Each row was made from one small tree. The marks that hang from a mark follow it in brackets, in the order of their numbers. Every link used is in the known rows. Write each row's tree.
Each row is shifted at random along 3 fixed directions that mean nothing.
Known rows:
q918{q277{q110{q320 q791 q862{q729}}} q557}: 243	107	-25	-42	438	-82	110	-235	-224	-78	-100	147	17	-10	454	0	0	61	304	9	273	-242	-253	142	-228	72	353	-30	-94	2	-130	16	135	-149	-334	-67	129	91	-201	87	-71	-239	384	-208	134	-46	-177	29	101	-6	74	125	-34	-174	40	34
q729{q704{q110{q320{q467}} q147}}: 249	-77	47	-176	81	-184	157	108	-97	-8	-156	-69	225	34	-154	-53	5	189	74	86	-43	-36	-90	131	-432	-144	46	37	-216	46	92	-16	-62	-106	85	-14	-52	-8	105	-140	71	59	265	-149	122	64	-269	-112	180	-149	105	23	56	-263	-97	-35
q918{q277{q110} q557}: -182	-39	-29	-159	146	-7	-43	242	172	225	-121	-193	82	154	-521	-161	-150	46	-98	110	-351	175	319	-61	-444	-389	4	123	-65	-226	55	-239	-197	-131	231	-1	-194	33	337	-165	108	199	-194	-58	-97	106	52	-146	156	-39	84	-128	247	-161	13	-6
q918{q277 q320{q467{q595{q585{q147}}}} q557{q860}}: 53	205	2	-70	50	-33	52	15	-40	138	-101	26	-125	24	187	118	40	94	8	-7	166	-58	-58	89	-118	-58	-108	95	-154	139	-47	-53	2	10	-133	-136	-38	100	-157	-128	38	-10	132	-78	-2	46	-28	104	57	-31	66	33	87	-134	146	18
q277{q110{q320 q791{q585{q729}} q862}}: -36	-82	33	-223	445	-124	-4	173	69	61	-302	-290	226	241	-372	-137	-171	20	54	64	-326	-15	207	108	-392	-270	75	-91	-97	-223	117	-238	-140	-181	387	-9	-246	-50	344	-214	138	164	46	-206	164	58	-13	-124	227	-171	61	-97	79	-379	-53	-50
q862{q147 q729{q704{q110}}}: 245	-102	1	-32	-7	-229	116	-83	-192	-4	14	124	-21	30	313	16	108	137	140	93	213	-181	-259	158	-210	148	193	-37	-109	131	-96	117	164	103	-184	-59	124	77	-200	167	-71	-224	272	-165	90	-53	-223	-58	72	-56	72	117	-38	-3	-64	-27
q860{q467{q595{q585} q862{q147 q729{q791}} q918}}: -213	48	18	107	5	92	-93	-73	195	-11	-24	-186	-29	118	35	185	-28	-136	-103	26	-170	73	176	19	326	45	-261	73	55	23	-77	-54	-10	166	180	7	-78	-34	103	-33	-8	-39	-173	3	4	47	277	-13	-69	-104	-17	-75	45	160	238	58
q595{q277{q110{q320 q862} q557 q585}}: -174	10	-27	-6	508	239	-3	-131	118	-152	32	48	101	20	51	-73	89	-10	86	17	-96	89	-12	-107	14	-30	102	143	52	-90	34	-108	52	-108	-93	112	25	-20	26	25	-143	-96	13	127	-61	39	2	-26	91	-41	51	30	10	-78	290	139
q918{q320 q729{q704}}: -23	134	10	26	-42	116	49	-22	139	15	-65	-89	-30	40	-36	68	-125	-61	-50	7	-64	82	97	19	-140	-51	-53	52	-18	-135	49	-142	-125	-18	61	20	-92	35	23	-29	-45	67	-78	13	-71	82	62	-6	62	-43	63	-56	76	2	44	38
q860{q467{q918{q277{q110 q585{q147}} q320 q557}}}: -152	250	53	-12	148	-60	91	212	135	216	-308	-259	-53	277	19	127	-81	29	-40	-4	-103	-47	169	153	-342	-143	-214	-143	-124	6	20	-348	-163	128	58	-84	-189	140	148	-294	114	158	68	-185	62	130	148	85	184	-174	84	-107	92	-253	143	-38
q729{q110{q320{q557} q791 q862}}: 221	103	60	-31	289	40	132	-148	-92	-140	-218	-80	113	47	247	102	-145	19	177	-39	133	-175	-106	194	-160	33	212	-56	-104	27	32	-48	15	-150	-16	-10	-5	40	-26	-123	-15	-43	357	-235	224	35	-91	65	41	-210	58	31	-123	-244	54	-2
q791{q320{q467 q557{q918}}}: -189	-6	15	-45	-139	123	-25	312	252	142	-98	-274	226	-93	-269	158	-219	-48	-188	10	-234	116	212	-27	-9	-163	-152	145	-51	20	16	-37	-45	-7	348	45	-174	-60	106	-352	56	105	-62	-92	50	67	133	-90	41	-108	25	-129	31	-55	-62	-29
q110{q791 q862{q147 q729}}: 131	-52	31	-133	214	-292	82	91	-48	144	-291	-231	68	254	68	54	-222	75	78	125	-68	-225	70	275	-407	-140	213	-215	-137	6	-69	-22	40	-50	220	-149	-80	71	54	-164	133	-4	251	-490	264	-15	-36	18	137	-212	57	-49	-22	-289	-79	-131
q467{q862 q918{q557{q110 q860}}}: 133	-5	89	-146	118	-158	132	41	-190	155	-152	26	-43	63	109	12	23	328	97	60	141	-197	-80	176	-539	-177	168	16	-199	408	19	-12	-47	21	-202	-143	-101	184	-19	-158	87	-31	276	-234	14	84	-165	-2	145	-153	120	86	-18	-245	86	-31
q467{q595{q277 q320 q860}}: -241	259	91	52	-48	219	18	44	579	136	-268	-467	-24	375	-101	314	-309	-219	-183	23	-359	55	438	134	241	-80	-479	-232	87	78	87	-284	-66	-81	379	-84	-152	-76	247	-418	-14	345	-230	-196	108	166	418	172	129	-375	41	-215	-77	-126	339	-66
q729{q110 q791{q320}}: 247	-191	-10	-147	161	-107	144	-191	-310	-140	87	323	18	-142	157	-195	237	256	194	66	249	-54	-372	24	-263	29	143	179	-169	48	-43	41	89	-123	-231	-4	154	57	-188	200	-63	-257	217	61	-93	16	-370	-143	125	15	136	196	72	-10	-42	101
q918{q277 q320 q467{q595 q862} q557 q729{q791}}: 179	167	-51	-81	176	10	88	-133	-244	75	-35	195	-90	-63	125	-79	36	162	68	47	193	-6	-105	6	-397	-184	108	238	-151	-33	-91	30	-113	-203	-310	-110	10	151	-147	141	22	-138	82	-16	-136	73	-160	-28	119	152	110	73	272	-57	57	126
q791{q320 q557{q110 q860{q467{q595}}} q585{q147}}: -312	-167	-8	-91	-41	-34	-157	128	67	16	60	-59	-2	-56	-275	-51	99	-116	-71	-104	-134	131	85	-144	213	-3	-296	155	-47	-65	-43	-150	-152	157	174	90	-108	-120	102	-101	6	155	-226	245	-167	63	152	-267	78	-21	74	-22	21	118	35	21
q147{q704{q557{q860 q918}}}: -53	39	66	-107	-65	-161	37	314	97	255	-165	-237	-9	110	-334	61	-218	-23	-138	57	-177	25	198	40	-335	-249	86	-27	-88	28	169	-100	-147	44	201	-75	-215	5	181	-249	56	326	-37	-122	-8	110	29	-113	71	-149	75	-109	24	-167	64	-85
q320{q557{q110{q791 q862}} q918{q729}}: 283	161	57	22	113	81	155	-173	-96	-66	-124	64	73	-78	507	219	-89	124	194	-40	299	-260	-231	209	-96	146	206	5	-106	297	-28	83	158	-65	-243	-27	21	129	-253	-135	-100	-208	406	-217	168	-7	-107	137	-20	-94	42	102	-175	-143	-20	15
q862{q729{q110 q791{q320{q557{q467}}}}}: -8	67	61	7	-169	-8	86	135	124	35	-196	-221	101	103	54	214	-179	-77	-103	6	11	-43	49	114	-20	31	-228	-91	-76	74	25	-149	-21	43	177	25	-105	10	12	-184	43	100	84	-246	140	47	76	46	85	-281	56	-76	-57	-99	-17	-41
q467{q595 q862 q918{q277}}: 228	-126	-54	-34	338	35	0	-381	-430	-62	299	517	-117	-309	428	-173	382	348	295	-2	353	-105	-407	-34	-109	105	510	376	-66	287	-166	429	203	-55	-617	-70	268	105	-351	354	-208	-526	247	213	-169	-4	-349	-154	-53	277	95	295	53	179	178	174
q277{q557{q860 q918{q729{q791}}} q585}: -153	105	86	-121	53	-69	90	328	222	227	-310	-289	82	338	-263	77	-180	108	-184	118	-275	52	237	91	-498	-352	-185	-133	-126	83	255	-344	-192	-6	259	-17	-357	78	255	-278	183	239	-46	-270	0	126	73	91	199	-277	56	-150	153	-321	105	-44
q704{q110{q320{q467 q557{q918}}} q862{q147}}: 185	-88	43	-245	-17	-221	119	350	-30	162	-230	-228	385	32	-293	58	-146	178	-73	135	-152	-57	33	154	-483	-271	-7	100	-216	168	57	70	-5	-78	248	-70	-187	-3	131	-302	160	88	263	-320	235	45	-206	-123	208	-168	50	-48	73	-349	-220	-103
q862{q147 q729{q110{q320 q791}}}: 99	-395	-84	-309	382	-252	-19	-25	-244	-45	101	197	202	-145	-361	-411	129	234	158	223	-108	92	-149	-72	-404	-286	298	343	-170	-278	-88	56	9	-213	90	-23	30	-45	113	202	109	-204	48	27	-79	-57	-348	-307	115	109	68	122	283	-57	-95	75
q860{q467{q595{q320 q585} q862{q147 q729}}}: -100	54	13	93	100	87	2	-156	176	-40	6	-107	-13	17	240	220	27	-96	3	21	-13	-49	53	65	333	159	-217	47	42	101	-164	-40	146	121	29	-57	33	0	-68	-88	-93	-102	-25	-27	27	-3	188	20	12	-109	17	4	-42	108	230	39
q862{q147{q791{q320{q467 q918} q585{q729}}}}: -257	-322	-118	-255	-52	-127	-137	439	167	221	31	-167	281	-161	-739	-192	-110	-40	-233	147	-432	287	224	-183	-75	-323	-182	411	-66	-346	-94	-26	-69	-47	611	27	-175	-167	226	-123	155	42	-317	100	-86	-2	15	-395	63	158	10	-112	271	33	-318	42
q585{q147{q704{q110{q320}}}}: -28	49	9	29	99	32	-49	-22	23	-72	46	-20	-75	-33	-64	-26	-26	-176	33	-83	-11	79	8	-40	115	69	197	97	32	-187	25	38	-72	104	-35	28	22	-50	-21	72	-158	130	-34	246	-34	74	34	-161	-11	-3	85	3	-84	83	212	26
q320{q557{q110{q862{q147}} q467 q860}}: 29	-220	19	-305	141	-201	11	232	-121	131	-87	-20	139	-61	-385	-151	-31	271	-7	166	-75	0	15	4	-528	-380	137	224	-240	125	41	-15	-65	-71	156	-47	-188	52	156	-254	180	105	120	-161	-31	9	-203	-131	123	-103	73	39	115	-267	-38	-46
q147{q704{q110{q320{q467{q862}}}}}: 303	4	70	-89	197	-196	211	132	-176	72	-228	-91	129	-4	115	66	-78	181	146	53	129	-243	-101	246	-447	-68	319	-19	-171	190	-50	18	39	-50	-31	-148	13	91	-17	-245	15	-28	405	-271	213	40	-202	-89	158	-163	117	51	-88	-294	-15	-62
q704{q110{q791} q862}: -107	-151	-33	-154	138	90	-171	21	108	-1	103	-65	208	-43	-665	-219	-66	-123	-107	49	-378	329	214	-211	-104	-217	54	344	8	-312	119	41	-181	-125	174	154	-127	-149	282	73	-81	228	-277	318	-178	95	-2	-317	68	88	55	-77	136	38	17	65
q704{q147{q791{q557}}}: -65	54	16	19	-93	-64	33	90	122	144	-115	-200	-98	174	-41	112	-219	-194	-84	-66	-69	-12	159	44	0	33	-11	-101	11	-75	20	-38	-69	86	128	-11	-36	1	0	-62	-55	249	-28	-65	33	101	133	-92	0	-115	107	-109	-120	9	23	-45
q704{q110 q147 q557{q467 q860 q918{q277}} q862}: 104	-86	-6	-274	-128	-171	-52	51	-163	81	177	177	102	-152	-489	-179	139	68	-117	50	-61	224	-109	-229	-308	-178	-66	359	-161	71	208	269	-117	-33	-215	97	-111	-107	61	133	-86	297	-30	296	-250	99	-318	-286	149	155	99	68	126	-37	-42	39
q147{q704 q791{q557{q110{q320} q918} q585{q729}}}: 41	70	29	43	1	-158	82	-37	-148	23	-20	96	-244	-93	402	112	-25	-156	100	-150	359	-229	-246	49	186	298	147	-78	0	70	-70	20	101	186	-172	-45	79	28	-319	65	-166	3	173	34	32	-8	-25	-130	-23	6	99	99	-242	86	34	17
q320{q557 q918{q729{q704{q110}}}}: -150	216	19	158	-318	355	-50	76	420	-28	-34	-270	140	25	-146	276	-253	-264	-213	-66	-231	216	252	-52	259	62	-264	134	104	-89	123	-113	-120	78	224	178	-172	-72	132	-121	-116	149	-213	100	8	100	276	10	-96	-89	-30	-168	-24	122	13	45
q320{q467 q918{q277{q557{q110 q860}} q729}}: 73	-57	-40	-153	24	34	40	67	-60	92	99	231	123	-278	-52	-83	109	284	55	125	82	39	-181	-78	-296	-171	66	375	-173	187	-32	54	75	-119	-220	7	-38	56	-74	-92	-11	-195	85	63	-179	-13	-223	-90	65	133	48	120	155	-40	-30	85
q467{q918{q277 q557{q862}}}: -73	186	29	20	-66	82	-5	-56	54	111	-55	-57	-150	40	128	132	-118	-21	-58	-67	36	-17	67	28	-96	-48	-9	47	-23	132	-7	48	-47	50	-117	-19	-76	87	-71	-52	-48	48	26	-64	-50	97	91	36	34	-16	58	-24	-23	-9	115	18
q467{q595{q277{q110{q791}}} q862{q147} q918}: 233	-282	-26	-261	580	-245	107	-84	-371	72	1	286	106	20	88	-315	288	541	305	222	73	-167	-240	123	-526	-273	382	173	-195	288	-113	166	124	-216	-210	-192	131	117	-33	96	92	-399	291	-166	21	11	-393	-140	170	25	115	213	191	-191	77	83
q595{q277{q110 q557{q860{q467} q862}} q320}: -377	282	84	80	-4	331	-23	108	591	28	-175	-378	54	181	-213	255	-223	-286	-195	-12	-324	166	372	-54	256	-102	-563	-81	81	65	137	-411	-118	31	222	82	-235	-87	282	-446	-56	417	-289	45	-99	151	444	101	172	-322	31	-186	-87	-91	371	-9
q860{q467{q595{q320 q585} q862{q729{q791}}}}: 83	29	52	-15	231	14	98	-151	57	-29	-96	-45	66	61	182	131	85	81	74	80	37	-96	-32	142	47	38	-188	18	-68	159	-37	-161	123	-36	-9	-94	-4	46	-8	-154	-27	-108	85	-121	51	34	8	48	98	-176	61	47	43	-75	179	52
q147{q704{q862} q791{q557{q860}}}: 13	-49	-69	-4	31	-3	-30	-25	-80	27	173	183	-130	-198	-80	-51	-15	-189	5	-32	126	74	-89	-168	97	74	233	298	46	-121	-41	84	33	69	-139	23	92	-40	-162	187	-210	68	-105	315	-205	30	-41	-280	-95	172	86	52	-67	197	33	97
q862{q147{q704 q791} q729}: -102	62	0	54	-85	-194	22	283	195	271	-205	-344	-99	206	-99	162	-372	-249	-132	61	-142	-60	273	127	-59	-46	128	-141	44	-168	-104	-102	-42	169	332	-130	-79	18	75	-136	26	217	-88	-237	120	22	236	-94	-19	-150	54	-164	-64	-6	36	-107
q862{q147{q704} q729{q791{q320{q918} q557 q585}}}: -232	-282	-139	-93	-157	-164	-70	204	62	10	127	11	68	-126	-246	-53	-18	-165	-139	68	-138	163	17	-166	188	-44	-185	314	23	-333	-185	-52	36	108	415	51	32	-115	-57	154	34	-125	-245	64	-83	-46	37	-327	-48	154	9	-35	155	230	-307	97
q918{q277 q320 q729{q704 q791{q585}}}: 273	5	32	-275	39	-371	269	178	-148	202	-368	-88	50	267	-90	-57	-70	309	26	169	19	-155	-33	273	-845	-311	-145	-127	-289	-36	78	-337	-129	-179	216	-175	-160	148	125	-171	246	32	228	-505	103	67	-283	23	310	-143	123	-6	284	-429	-326	-43
q320{q467 q557{q110 q860 q862 q918}}: -80	15	72	-152	-144	68	-18	278	139	149	-86	-132	159	-131	-327	101	-134	127	-152	50	-98	85	97	-37	-211	-271	-114	240	-151	317	135	-17	-69	20	155	38	-295	5	118	-375	94	193	4	-43	-70	64	3	-34	74	-141	27	-34	9	-172	31	-44
q862{q729{q791{q320{q557} q585{q147{q704}}}}}: 82	-210	-28	-200	92	-329	86	338	-114	161	-151	-67	138	79	-164	-52	-2	119	-7	115	-8	-81	-27	128	-347	-158	39	39	-149	-108	-16	-144	37	47	291	-132	-70	37	7	-82	134	-44	113	-259	133	-3	-167	-156	109	-76	89	4	129	-193	-259	-25
q704{q147{q791{q320}}}: -95	-88	-75	3	21	93	-80	-111	2	-67	245	155	-30	-226	-122	-102	40	-179	-19	-66	-7	206	-50	-223	225	99	92	316	60	-219	-69	170	-16	40	-88	100	121	-110	-133	237	-209	32	-154	406	-238	49	-14	-279	-58	182	100	40	-16	276	76	122
q147{q704{q557 q862} q791{q585}}: -45	-86	-29	-121	15	-157	-6	271	47	236	-73	-194	67	68	-515	-53	-202	-192	-177	33	-225	116	230	-74	-216	-166	96	158	3	-265	84	-54	-126	13	263	-7	-130	-54	177	-34	-44	316	-163	52	-48	90	10	-319	39	33	85	-126	56	-61	-138	7
q860{q467{q595 q918{q320{q557} q729}}}: -134	-9	25	-81	90	94	-36	247	182	217	-130	-257	262	-3	-438	22	-157	74	-109	82	-359	140	310	13	-284	-310	-71	213	-80	-69	34	-155	-197	-99	241	-45	-246	0	322	-321	111	92	-155	-30	-22	117	119	-144	69	-44	38	-122	241	-92	41	21
q791{q557{q110 q467} q585{q147}}: -282	63	71	15	-215	-27	-49	118	168	105	-136	-250	-226	191	36	172	-131	-186	-141	-156	-23	-46	159	32	190	90	-272	-187	-21	64	26	-120	-88	250	178	67	-148	31	-22	-198	-14	284	-61	-63	26	86	255	-1	52	-208	85	-103	-198	6	93	-79

Write each row's tree:
355	46	65	-122	28	-215	208	-29	-263	41	-178	127	-31	135	294	57	90	254	118	50	288	-232	-267	198	-409	-45	6	-108	-225	372	117	-43	16	-71	-230	-83	-41	137	-180	-11	47	-70	313	-253	67	62	-277	58	172	-175	112	104	22	-227	-50	-1 -> q918{q729{q704{q862} q791{q557{q467{q595} q860}}}}
413	-278	32	-328	242	-545	285	114	-432	251	-173	144	31	84	82	-189	123	456	210	155	210	-325	-286	270	-791	-129	331	-63	-311	201	-46	66	151	-93	-103	-231	59	172	-120	-45	95	-125	483	-359	110	4	-506	-165	223	-46	195	159	53	-354	-261	-64 -> q704{q147{q791{q585}}}
-24	44	75	-191	140	-22	130	32	337	151	-223	-220	13	292	-138	93	-63	99	-59	192	-213	-44	169	170	-129	-152	-465	-161	-79	69	128	-329	124	-175	300	-176	-129	-5	192	-384	36	199	-37	-263	101	87	35	144	246	-261	75	-49	54	-297	133	-33 -> q595{q277 q320 q585{q729} q860}
186	-48	26	-223	166	-230	151	102	-204	194	-122	72	12	-8	-27	-88	10	279	93	117	108	-122	-102	130	-654	-240	214	85	-236	107	-11	-77	-17	-101	-132	-173	-52	149	-57	-123	94	-32	242	-197	-31	41	-256	-62	180	-51	131	72	127	-270	-36	-30 -> q918{q320 q557{q860}}
-203	-89	11	-120	41	-53	-140	200	161	166	-72	-224	-27	184	-373	-85	-67	-74	-130	-1	-294	119	246	-5	-83	-123	-67	-18	-16	-208	112	-79	-96	94	311	2	-223	-42	194	-61	21	190	-202	45	-14	80	107	-132	87	-49	59	-108	59	-59	21	-48 -> q791{q585{q147 q729}}
9	111	-5	40	-213	73	-8	76	122	-54	-45	-99	61	-28	184	232	16	-148	-93	-109	51	5	-91	57	310	230	-325	22	-16	66	26	65	91	181	142	72	-64	-74	-203	-24	-99	-70	39	50	118	37	51	-9	35	-33	2	-25	-118	25	-164	15 -> q791{q320{q467 q918} q585{q147 q729{q704{q862}}}}
130	-60	4	-140	70	-240	75	28	-265	176	-26	78	-70	-8	105	-33	66	245	48	74	128	-141	-114	81	-406	-148	202	84	-169	236	-52	229	41	26	-189	-125	22	119	-99	-4	41	-92	264	-210	17	40	-222	-81	91	20	91	85	52	-104	5	-4 -> q704{q557{q467{q862{q147} q918{q277}}}}
186	74	15	-130	63	-139	150	25	-86	182	-147	0	-12	49	74	0	-82	186	66	74	71	-122	-34	159	-538	-124	110	0	-155	19	-45	-49	-16	-121	-99	-149	-41	127	-43	-99	18	-19	187	-231	10	49	-167	-9	194	-2	118	31	118	-195	-78	-29 -> q918{q277 q320 q729}
206	93	111	-145	44	-203	270	154	20	201	-323	-159	97	63	173	193	-97	245	86	107	81	-275	-67	315	-454	-143	-129	-149	-266	330	-15	-252	90	-69	17	-211	-101	151	-7	-509	131	2	350	-428	157	61	-103	97	218	-276	100	15	-3	-372	-47	-104 -> q595{q320{q918{q557{q860{q467}}}}}
10	330	41	191	-179	180	-21	-236	130	-279	-20	-124	-31	80	222	311	-151	-480	-51	-239	82	81	-17	-47	437	339	-207	-84	86	-57	148	40	-168	150	-100	206	17	-172	-102	137	-245	310	31	183	24	102	198	13	-49	-145	30	-75	-299	103	143	31 -> q729{q704{q110{q791{q320} q862} q147 q557{q860}}}
374	-298	-54	-327	376	-445	164	159	-462	165	-4	284	59	-121	-140	-335	194	340	196	155	203	-137	-303	86	-645	-206	462	204	-234	-14	-49	111	83	-98	-136	-215	110	96	-170	82	22	-114	272	-9	-17	25	-514	-319	196	121	193	192	131	-206	-198	28 -> q585{q147{q704{q862} q791{q320}}}
137	-166	-6	-216	258	-290	88	122	-85	42	-217	-148	167	149	-147	-91	-98	166	76	181	-127	-100	19	184	-511	-265	177	-37	-166	-109	-12	-88	-28	-110	299	-109	-101	25	140	-104	189	-55	188	-386	197	-9	-186	-78	178	-160	53	-8	143	-294	-143	-65 -> q110{q320 q862{q147 q729{q704}}}
-88	42	91	-143	345	-9	54	172	220	141	-384	-416	214	369	-262	26	-235	121	-5	84	-402	-41	335	207	-353	-339	-46	-167	-64	107	98	-198	-180	-217	364	-100	-231	-9	394	-396	168	187	29	-351	243	164	101	8	246	-338	72	-140	66	-391	176	-65 -> q467{q595{q277{q110{q320 q862}}} q918}
34	223	125	53	-174	13	110	141	139	167	-237	-242	-45	129	270	358	-231	-5	-55	-52	77	-188	55	222	-97	52	-11	-209	-72	357	85	-38	49	135	20	-76	-147	84	-71	-321	-14	121	231	-312	159	71	109	158	22	-287	47	-66	-196	-173	112	-126 -> q320{q557{q860 q918}}
-235	378	62	235	-372	196	-50	1	330	38	-59	-284	-163	57	178	415	-267	-434	-245	-150	-9	86	171	-37	420	202	-276	-124	101	6	97	-23	-101	251	38	117	-126	-49	-113	-84	-147	275	-138	26	1	83	361	107	-69	-169	-4	-161	-174	167	224	-24 -> q862{q729{q704{q557{q467 q918{q320}}}}}
-1	48	-5	119	-48	-20	-31	-131	-57	-130	130	145	-171	-177	216	104	60	-172	66	1	237	-21	-165	-53	253	194	56	174	9	38	-138	1	60	259	-186	8	78	-10	-140	122	-154	-55	-21	190	-169	-40	80	-106	-97	9	35	93	-106	236	208	53 -> q557{q110 q860{q467{q862{q147{q704} q729{q791}}}}}
275	332	52	192	39	181	89	-374	-109	-325	-16	91	-19	-142	629	314	-39	-259	193	-194	402	-158	-334	75	356	411	136	-27	-19	157	37	148	86	39	-402	127	153	-64	-320	85	-275	-56	389	66	127	-4	-20	93	-86	-105	13	87	-344	26	182	52 -> q729{q704{q110{q320{q467} q791 q862} q557{q860}}}
-178	-3	-38	11	89	172	-109	-136	201	-6	107	-18	-93	71	-59	26	22	-82	-56	65	-168	137	152	-78	259	-47	-102	173	92	11	-69	69	39	-19	77	-31	46	-78	56	46	-100	-22	-220	128	-111	63	173	-42	-14	-14	23	-19	32	140	293	72 -> q467{q595{q277 q860} q862{q147}}
244	220	99	80	-203	-222	164	-11	-83	128	-185	-107	-135	185	650	407	-132	-29	45	-45	345	-382	-173	312	-101	259	97	-316	-80	488	-38	167	206	260	-281	-147	-3	130	-346	-45	-88	-12	437	-419	224	-21	-10	184	74	-261	51	30	-316	-146	54	-158 -> q704{q557{q860 q862{q147 q729}}}
176	146	57	16	48	-62	107	42	-5	-51	-188	-138	115	47	156	214	-192	-117	30	-5	101	-126	-64	157	-60	65	128	-50	-40	41	61	-29	21	20	49	-30	-57	-4	-46	-102	-45	60	221	-206	229	28	-27	4	17	-183	36	-12	-114	-150	20	-27 -> q147{q704{q110{q320{q557{q918}} q862{q729{q791}}}}}
61	-215	26	-340	302	-242	28	138	-22	211	-109	-24	33	196	-328	-246	128	330	23	206	-170	-17	41	113	-472	-299	-46	-10	-188	-33	131	-125	66	-144	194	-177	-135	49	176	-174	106	63	30	-163	41	62	-239	-48	237	-76	116	45	209	-299	1	-26 -> q595{q277 q585{q147 q729}}
